Below are the code and all the weights of a small trained network. Each question names an input and a target symbol and asks about switching units off, where a switched-off unit gives its printed mean instead of its output.

import numpy as np


def w(rows, s, z=0):
    codes = np.array(rows[::2]) - 128.0
    scale = np.full(codes.shape[1], s)
    scale[-1] = z or s
    return codes * scale


def f(y):
    return y / 2 * (1 + np.tanh(0.7978845608 * (y + 0.044715 * y**3)))


def softmax(a):
    e = np.exp(a - a.max(-1, keepdims=True))
    return e / e.sum(-1, keepdims=True)


def log_softmax(a):
    a = a - a.max(-1, keepdims=True)
    return a - np.log(np.exp(a).sum(-1, keepdims=True))


def net(x, mask):
    ids = ['αγδζηθπστφψ'.index(c) for c in x.split()]
    T = len(ids)
    res = E[ids] + P[:T]
    u = 0
    for l in range(2):
        r = res
        for j in range(3):
            rows = slice(3 * j, 3 * j + 3)
            q, k, v = (r @ M[l][rows].T for M in (Q, K, V))
            z = softmax(np.where(np.tri(T) > 0, q @ k.T / 3**0.5, -1e9)) @ v
            o = O[l][rows]
            res = res + np.where(mask[u + j], z, o[:, -1]) @ o[:, :-1]
        u += 3
        y = f(res @ A[l][:, :-1].T + A[l][:, -1])
        res = res + np.where(mask[u : u + 4], y, B[l][:, -1]) @ B[l][:, :-1]
        u += 4
    return log_softmax(res[-1] @ U[:, :-1].T + U[:, -1])


Q, K, V, O, A, B = {}, {}, {}, {}, {}, {}
E = w([
[112,97,98,155,207],'α',
[202,195,129,92,15],'γ',
[62,209,145,97,136],'δ',
[30,24,2,89,104],'ζ',
[32,92,142,96,92],'η',
[128,208,130,130,190],'θ',
[147,91,29,172,238],'π',
[137,161,57,214,233],'σ',
[129,137,81,110,192],'τ',
[96,101,102,192,201],'φ',
[86,60,70,65,108],'ψ',
],0.015)
P = w([
[25,109,254,24,182],'0',
[61,199,76,100,121],'1',
[67,196,62,116,109],'2',
[72,196,60,130,98],'3',
[74,190,50,152,91],'4',
[78,198,48,150,85],'5',
[81,189,45,172,79],'6',
[83,192,40,193,73],'7',
[82,192,35,187,68],'8',
[86,177,31,214,77],'9',
[93,176,17,220,95],'10',
],0.0081)
Q[0] = w([
[185,87,111,123,174],'L0H1',
[92,139,177,153,184],'L0H1',
[191,150,172,176,65],'L0H1',
[133,96,126,123,111],'L0H2',
[198,99,207,85,152],'L0H2',
[80,145,116,119,146],'L0H2',
[154,89,172,163,110],'L0H3',
[7,96,75,124,181],'L0H3',
[190,105,153,168,45],'L0H3',
],0.012)
K[0] = w([
[105,141,121,148,131],'L0H1',
[175,140,109,219,193],'L0H1',
[157,174,106,98,124],'L0H1',
[157,174,98,211,125],'L0H2',
[100,148,90,175,92],'L0H2',
[68,88,164,53,198],'L0H2',
[138,151,65,131,126],'L0H3',
[94,121,205,91,169],'L0H3',
[154,252,83,167,124],'L0H3',
],0.013)
V[0] = w([
[11,147,89,119,62],'L0H1',
[198,111,127,130,156],'L0H1',
[134,71,155,121,172],'L0H1',
[114,103,181,106,54],'L0H2',
[140,81,168,44,217],'L0H2',
[105,159,158,117,79],'L0H2',
[151,80,100,88,73],'L0H3',
[94,167,203,105,151],'L0H3',
[38,16,169,130,87],'L0H3',
],0.011)
O[0] = w([
[147,205,201,154,177,248],'L0H1',
[107,56,139,69,148,72],'L0H1',
[149,157,106,96,119,111],'L0H1',
[171,94,84,121,104,116],'L0H2',
[224,63,255,158,177,231],'L0H2',
[113,144,105,128,87,121],'L0H2',
[194,69,82,116,123,120],'L0H3',
[141,167,229,219,102,179],'L0H3',
[35,18,160,205,91,221],'L0H3',
],0.0089,0.012)
A[0] = w([
[129,169,149,65,188,101],'L0N1',
[76,131,84,186,221,206],'L0N2',
[84,174,84,129,152,253],'L0N3',
[100,99,4,1,98,128],'L0N4',
],0.0088,0.0045)
B[0] = w([
[246,79,7,137,83,155],'L0N1',
[70,190,191,55,36,254],'L0N2',
[141,2,182,169,33,161],'L0N3',
[38,36,141,157,83,143],'L0N4',
],0.0082,0.013)
Q[1] = w([
[104,111,179,248,154],'L1H1',
[165,136,197,127,77],'L1H1',
[142,145,116,103,131],'L1H1',
[117,172,173,132,51],'L1H2',
[135,188,173,166,136],'L1H2',
[108,121,93,133,132],'L1H2',
[90,102,129,152,206],'L1H3',
[173,62,71,108,134],'L1H3',
[122,103,85,126,125],'L1H3',
],0.015)
K[1] = w([
[111,136,75,86,8],'L1H1',
[228,41,147,22,130],'L1H1',
[116,101,63,216,177],'L1H1',
[144,111,172,70,115],'L1H2',
[135,164,128,144,189],'L1H2',
[143,209,106,151,89],'L1H2',
[88,81,120,226,142],'L1H3',
[103,160,56,142,50],'L1H3',
[45,206,162,111,112],'L1H3',
],0.011)
V[1] = w([
[254,239,104,32,93],'L1H1',
[42,195,152,48,110],'L1H1',
[182,207,209,236,61],'L1H1',
[230,134,192,89,242],'L1H2',
[213,205,89,122,126],'L1H2',
[122,128,103,183,55],'L1H2',
[113,234,125,179,86],'L1H3',
[43,162,107,92,37],'L1H3',
[183,199,90,151,126],'L1H3',
],0.0086)
O[1] = w([
[152,164,100,68,150,103],'L1H1',
[137,94,250,78,119,113],'L1H1',
[152,120,135,129,190,251],'L1H1',
[124,40,92,81,111,172],'L1H2',
[50,103,105,145,119,31],'L1H2',
[97,173,92,155,157,122],'L1H2',
[97,133,192,117,214,119],'L1H3',
[154,185,223,122,99,90],'L1H3',
[144,146,133,72,135,68],'L1H3',
],0.012,0.022)
A[1] = w([
[107,79,116,192,183,27],'L1N1',
[2,147,196,103,36,174],'L1N2',
[155,78,18,105,76,180],'L1N3',
[70,113,155,43,153,253],'L1N4',
],0.0089,0.0042)
B[1] = w([
[74,166,38,115,154,248],'L1N1',
[162,201,106,110,129,190],'L1N2',
[89,159,158,56,90,253],'L1N3',
[255,173,84,110,68,187],'L1N4',
],0.0093,0.017)
U = w([
[187,36,133,118,123,151],'α',
[83,221,104,74,113,163],'γ',
[56,144,173,43,212,3],'δ',
[161,148,139,140,28,68],'ζ',
[96,147,108,128,153,65],'η',
[179,155,65,98,141,217],'θ',
[104,108,169,69,40,180],'π',
[254,141,129,84,90,202],'σ',
[28,148,113,62,136,148],'τ',
[84,124,229,55,123,109],'φ',
[198,111,40,151,51,14],'ψ',
],0.0059,0.0042)

Each question gives the input, a string of symbols that net reads in full, and the target symbol t.
The units are the heads (3 rows each of Q, K, V and O) and the neurons (one row each of A and B). Each row of codes is followed by its name. A weight is (code - 128) times the scale printed after its matrix; where a second scale follows, it is the last column's (O, A, B and U).
mask holds one flag per unit, layer by layer, with each layer's heads first. A switched-off unit (its flag False) gives its mean, the last column of its rows in O or B, instead of its output. The means were averaged over made-up inputs and are rounded, as every weight is.
A unit's drop is (log p(t) with every unit on - log p(t) with that unit switched off) / (log p(t) with every unit on - log p(t) with every unit switched off).
The circuit of an input: a set's keep is (log p(t) with only the set's units on - log p(t) with every unit switched off) / (log p(t) with every unit on - log p(t) with every unit switched off). Starting from the 12 units with the biggest drops (on a tie, the unit counted first), units are removed one at a time, each time the one whose removal leaves the highest keep (on an exact tie, the one counted first), for as long as the keep stays at least 0.8.
circuit, biggest first: the units of the circuit, biggest drop first
most important unit: the unit with the biggest drop
top k neurons: the k neurons with the biggest drops, biggest first
k most important neurons of layer l: the k neurons of layer l with the biggest drops, biggest first
which heads matter: for each layer, one digit per head in row order, 1 if its drop is at least 0.15 and else 0, layers parted by /
input δ σ φ γ γ η γ θ γ, target δ: circuit, biggest first : L0H2, L1H1, L1H3, L0H3
input γ η ψ θ η γ, target γ: most important unit : L1H2
input γ γ δ θ ζ σ α, target γ: circuit, biggest first : L1H2, L0H2
input ζ α δ δ φ τ γ δ γ π ζ, target ζ: top 4 neurons : L0N2, L0N4, L1N1, L0N3
input δ γ ζ δ φ θ δ η, target σ: which heads matter : 001 / 101
input ζ α η ψ θ ψ σ ζ σ τ θ, target ζ: circuit, biggest first : L0H3, L1H1, L1H2
input ψ τ ζ ψ φ α, target ψ: circuit, biggest first : L0H2, L0N2, L1H3
input ψ δ θ τ φ τ η π, target ψ: circuit, biggest first : L0N2, L0H2, L1H3
input γ θ τ γ δ σ η, target γ: which heads matter : 110 / 010
input π η σ ζ π η π φ ζ α ψ, target π: which heads matter : 111 / 111
input ψ θ σ α θ τ τ, target ψ: circuit, biggest first : L0H2, L0N2, L1H3
input ζ γ ζ ζ η ζ γ π θ, target ζ: circuit, biggest first : L0H2, L0H3, L1H3
input ζ θ δ, target ζ: which heads matter : 001 / 101
input γ ψ ζ α α ζ σ τ δ, target σ: circuit, biggest first : L0H3, L1H1
input τ δ α ψ ζ ζ η η ψ θ ζ, target τ: most important neuron of layer 1 : L1N3
input γ δ η, target σ: which heads matter : 011 / 101
input δ σ φ ψ η δ π σ τ τ, target δ: circuit, biggest first : L0H3, L1H3
input α α τ θ, target α: which heads matter : 011 / 010
input τ τ ζ γ π ζ ψ α γ α γ, target γ: top 3 neurons : L0N2, L0N3, L0N1
input η π α δ φ φ ζ η α, target η: which heads matter : 111 / 100
input π π δ η, target π: most important unit : L0H1
input σ ζ σ θ σ ζ θ ζ, target σ: top 2 neurons : L1N4, L0N2
input ζ γ τ α π π γ δ ζ η, target ζ: circuit, biggest first : L0H3, L1H3, L0N2
input σ φ π γ δ, target σ: circuit, biggest first : L0H3, L1H1, L1N4
input π φ ψ θ π π, target π: top 2 neurons : L0N2, L1N3
